Here is a tiny trained network, its code and every weight. The questions are about switching its units off for an input and a class, where a switched-off unit gives its printed mean instead of its output.

import numpy as np


def w(rows, s, z=0):
    codes = np.array(rows[::2]) - 128.0
    scale = np.full(codes.shape[1], s)
    scale[-1] = z or s
    return codes * scale


def f(y):
    return y / 2 * (1 + np.tanh(0.7978845608 * (y + 0.044715 * y**3)))


def log_softmax(a):
    a = a - a.max(-1, keepdims=True)
    return a - np.log(np.exp(a).sum(-1, keepdims=True))


def net(x, mask):
    res = np.array(x, float).reshape(1, 6) / 4 @ E
    y = f(res @ A[0][:, :-1].T + A[0][:, -1])
    res = res + np.where(mask, y, B[0][:, -1]) @ B[0][:, :-1]
    return log_softmax(res[-1] @ U[:, :-1].T + U[:, -1])


A, B = {}, {}
E = w([
[200,117,187,126,171,125,174],'x0',
[127,2,141,164,95,97,113],'x1',
[196,129,143,138,146,113,17],'x2',
[127,154,127,178,154,49,177],'x3',
[171,196,185,175,39,125,146],'x4',
[62,109,134,146,209,213,178],'x5',
],0.011)
A[0] = w([
[158,121,216,202,136,77,187,124],'N1',
[118,194,116,131,100,116,161,112],'N2',
[135,123,159,71,107,78,53,109],'N3',
[109,216,146,155,67,93,177,104],'N4',
[16,46,133,137,91,198,184,152],'N5',
[28,87,150,135,109,145,145,168],'N6',
[102,59,109,156,129,176,147,127],'N7',
[127,94,211,199,126,75,216,113],'N8',
[123,78,111,159,210,74,62,180],'N9',
[91,152,69,168,254,175,251,208],'N10',
[90,144,24,130,124,104,116,202],'N11',
[109,146,190,176,153,233,43,224],'N12',
[184,183,125,122,129,145,114,38],'N13',
[174,76,100,70,217,115,105,170],'N14',
[78,142,126,120,175,104,189,102],'N15',
[95,213,90,227,88,96,140,180],'N16',
[133,122,110,143,69,110,83,78],'N17',
[82,178,84,128,124,72,107,250],'N18',
],0.0099,0.0027)
B[0] = w([
[166,147,50,99,145,88,141,186],'N1',
[79,106,193,168,146,159,83,162],'N2',
[79,117,166,140,169,132,135,168],'N3',
[50,167,153,170,109,92,93,183],'N4',
[164,85,34,61,92,121,52,209],'N5',
[159,92,77,99,108,145,91,174],'N6',
[174,106,121,165,91,103,36,167],'N7',
[196,136,1,53,164,106,151,188],'N8',
[70,70,147,217,11,155,79,179],'N9',
[20,203,231,127,186,126,251,252],'N10',
[52,203,159,105,201,170,187,173],'N11',
[141,118,97,149,196,253,121,187],'N12',
[167,77,79,134,78,169,136,151],'N13',
[60,98,180,199,119,124,72,184],'N14',
[94,190,167,80,226,85,222,175],'N15',
[79,158,194,177,126,84,89,178],'N16',
[112,137,140,116,164,119,179,158],'N17',
[97,168,167,159,134,137,151,169],'N18',
],0.0084,0.016)
U = w([
[45,110,253,250,69,95,68,162],'0',
[167,157,73,32,123,26,159,2],'1',
[195,13,12,121,84,172,38,131],'2',
[74,168,234,125,252,164,205,227],'3',
],0.0072,0.00076)

Each question gives the input, the list of numbers given to net, and the class t.
The units are the neurons (one row each of A and B). Each row of codes is followed by its name. A weight is (code - 128) times the scale printed after its matrix; where a second scale follows, it is the last column's (A, B and U).
mask holds one flag per neuron, in row order. A switched-off neuron (its flag False) gives its mean, the last column of its row in B, instead of its output. The means were averaged over made-up inputs and are rounded, as every weight is.
A unit's drop is (log p(t) with every unit on - log p(t) with that unit switched off) / (log p(t) with every unit on - log p(t) with every unit switched off).
The circuit of an input: a set's keep is (log p(t) with only the set's units on - log p(t) with every unit switched off) / (log p(t) with every unit on - log p(t) with every unit switched off). Starting from the 12 units with the biggest drops (on a tie, the unit counted first), units are removed one at a time, each time the one whose removal leaves the highest keep (on an exact tie, the one counted first), for as long as the keep stays at least 0.8.
units of the circuit, in order: the units of the circuit, biggest drop first
k most important neurons: the k neurons with the biggest drops, biggest first
drop of u: that unit's drop, to one decimal
input [0,7,-6,-2,-6,7], class 2: units of the circuit, in order => (N5)
input [7,-2,3,-1,-2,-1], class 0: units of the circuit, in order => (N14; N10)
input [3,-2,-4,-4,1,-5], class 0: units of the circuit, in order => (N8; N10)
input [8,8,-6,2,-4,6], class 1: 2 most important neurons => (N5; N10)
input [8,1,6,-8,-3,-3], class 0: 2 most important neurons => (N14; N5)
input [7,-7,1,-3,1,-8], class 0: 2 most important neurons => (N8; N5)
input [-4,1,-5,-2,-3,-4], class 1: 3 most important neurons => (N11; N9; N12)
input [-8,7,-4,6,0,8], class 1: 2 most important neurons => (N5; N10)
input [5,1,6,3,0,-6], class 2: drop of N4 => 0.2
input [-7,-4,-3,-2,6,0], class 0: drop of N4 => 0.0
input [-1,-8,4,3,0,-6], class 0: drop of N10 => 0.1
